(46): -852,78,-236,158,-93,-198,222,299,-187,8,338,-230,-71,-154,-306,23,-83,-172,148,69,-205,-220,-850,240,93,-470,524,-127,365,-331,17,-30,-43,-357,-84,288,-252,-131,-72,193,347,-270,4,42,178,215,113,-161,260,-574,-46,434,403,-354,48,-154,-308,-525,282,-201,27,163,237,445
(87): -852,78,-236,158,-93,-198,222,299,-187,8,338,-230,-71,-154,-306,23,-83,-172,148,69,-205,-220,-850,240,93,-470,524,-127,365,-331,17,-30,-43,-357,-84,288,-252,-131,-72,193,347,-270,4,42,178,71,103,96,-41,-381,-347,61,280,-25,404,-19,-217,-148,-320,-510,-52,-140,379,294
(132): 8,365,240,42,4,78,-71,222,-198,-357,148,-131,434,193,-187,-306,-230,260,-205,-331,-852,23,163,-308,-525,300,282,-161,524,48,-127,113,237,17,-72,-154,178,338,288,-220,-154,-270,158,-43,-83,-172,-470,-201,69,-354,-84,-93,-236,347,-46,93,215,403,-252,445,27,-30,-850,-574
(127): 193,-525,-198,434,-357,8,524,-131,48,178,403,27,282,-72,-574,-354,-230,237,-84,-46,23,-852,-308,338,-127,163,93,-83,288,4,-306,-187,-155,-43,42,365,-270,260,17,-201,-331,-470,78,158,-30,148,445,-252,-850,-172,-93,113,-220,-71,347,-205,215,-154,240,299,222,-161,-236,69
order: -852,-850,-574,-525,-470,-357,-354,-331,-308,-306,-270,-252,-236,-230,-220,-205,-201,-198,-187,-172,-161,-154,-154,-131,-127,-93,-84,-83,-72,-71,-46,-43,-30,4,8,17,23,27,42,48,69,78,93,113,148,158,163,178,193,215,222,237,240,260,282,288,299,338,347,365,403,434,445,524	(46)
order: 379,294,-852,78,-236,158,-93,-198,222,299,-187,8,338,-230,-71,-154,-306,23,-83,-172,148,69,-205,-220,-850,240,93,-470,524,-127,365,-331,17,-30,-43,-357,-84,288,-252,-131,-72,193,347,-270,4,42,178,71,103,96,-41,-381,-347,61,280,-25,404,-19,-217,-148,-320,-510,-52,-140	(87)
order: 148,-252,365,338,8,4,178,69,17,299,-236,-357,-331,-308,193,-43,27,403,-852,445,-72,237,240,-205,-154,-270,-850,-220,23,93,288,-230,-93,215,-574,-71,260,42,-198,78,-131,-83,158,282,-187,-154,-84,-201,-161,222,-30,-525,347,524,-354,-172,-306,-46,-127,-470,434,48,113,163	(46)

(13): -208,-292,319,223
(110): -208,224,319,-292
(90): -328,-340,-112,-266
(41): -108,-27,-229,-108
(37): -340,-111,-328,-266
(67): -168,411,-151,-161
order: -112,-266,-328,-340	(90)
order: -292,-208,224,319	(110)

(108): -405,26,-156,-176,-158,-471,278,118,178
(91): 129,-48,32,30,-45,-202,17,38,-3
(148): -103,206,93,49,76,-57,-12,209,126
(165): 129,-46,30,17,38,-202,32,-3,-48
(40): 294,-237,-143,10,54,36,151,-193,-88
(21): -565,164,209,-148,41,-95,-76,339,-73
(49): 3,-216,168,-96,65,116,157,424,-37
(5): -103,206,93,49,76,-57,-12,209,-123
(63): -103,206,93,49,49,-166,56,75,-134
(97): 118,-471,-176,-158,-156,178,26,-404,278
order: -471,-404,-176,-158,-156,26,118,178,278	(97)
order: -3,38,17,-202,-45,30,32,-48,129	(91)
order: -103,-57,-12,49,76,93,126,206,209	(148)

(29): -463,-231,137,149,492,-289,391,112,363,-72,-352,-18,-193,455,-67,-25,552,191,-457,90,934,-100,287,314,-121,53,504,-65
(80): -463,-193,-25,492,53,-457,-100,552,391,191,149,-231,-289,-121,287,-66,-65,137,-18,455,504,314,90,112,363,-351,934,-72
(14): 504,-18,314,-121,112,-25,53,149,552,492,-289,363,-193,-65,137,90,-457,-72,-463,-100,-66,455,287,-231,191,391,934,-352
order: 492,-463,-65,455,149,391,552,-231,-289,191,53,-351,-72,-100,-193,287,-457,-25,90,112,504,934,-121,314,-66,-18,137,363	(80)
order: -65,455,391,314,-25,90,552,137,-231,-352,363,-121,-18,-457,149,-193,934,-463,-100,492,504,-289,-72,53,-67,191,112,287	(29)
order: -463,-457,-351,-289,-231,-193,-121,-100,-72,-66,-65,-25,-18,53,90,112,137,149,191,287,314,363,391,455,492,504,552,934	(80)
order: 934,-352,504,-18,314,-121,112,-25,53,149,552,492,-289,363,-193,-65,137,90,-457,-72,-463,-100,-66,455,287,-231,191,391	(14)
order: 53,504,-65,-463,-231,137,149,492,-289,391,112,363,-72,-352,-18,-193,455,-67,-25,552,191,-457,90,934,-100,287,314,-121	(29)
order: -352,934,391,191,-231,287,455,-66,-100,-463,-72,-457,90,137,-65,-193,363,-289,492,552,149,53,-25,112,-121,314,-18,504	(14)
order: 287,363,-463,934,-25,53,-121,-18,112,-289,504,149,391,-66,-65,455,137,-231,191,-72,90,-457,-352,-193,552,314,-100,492	(14)

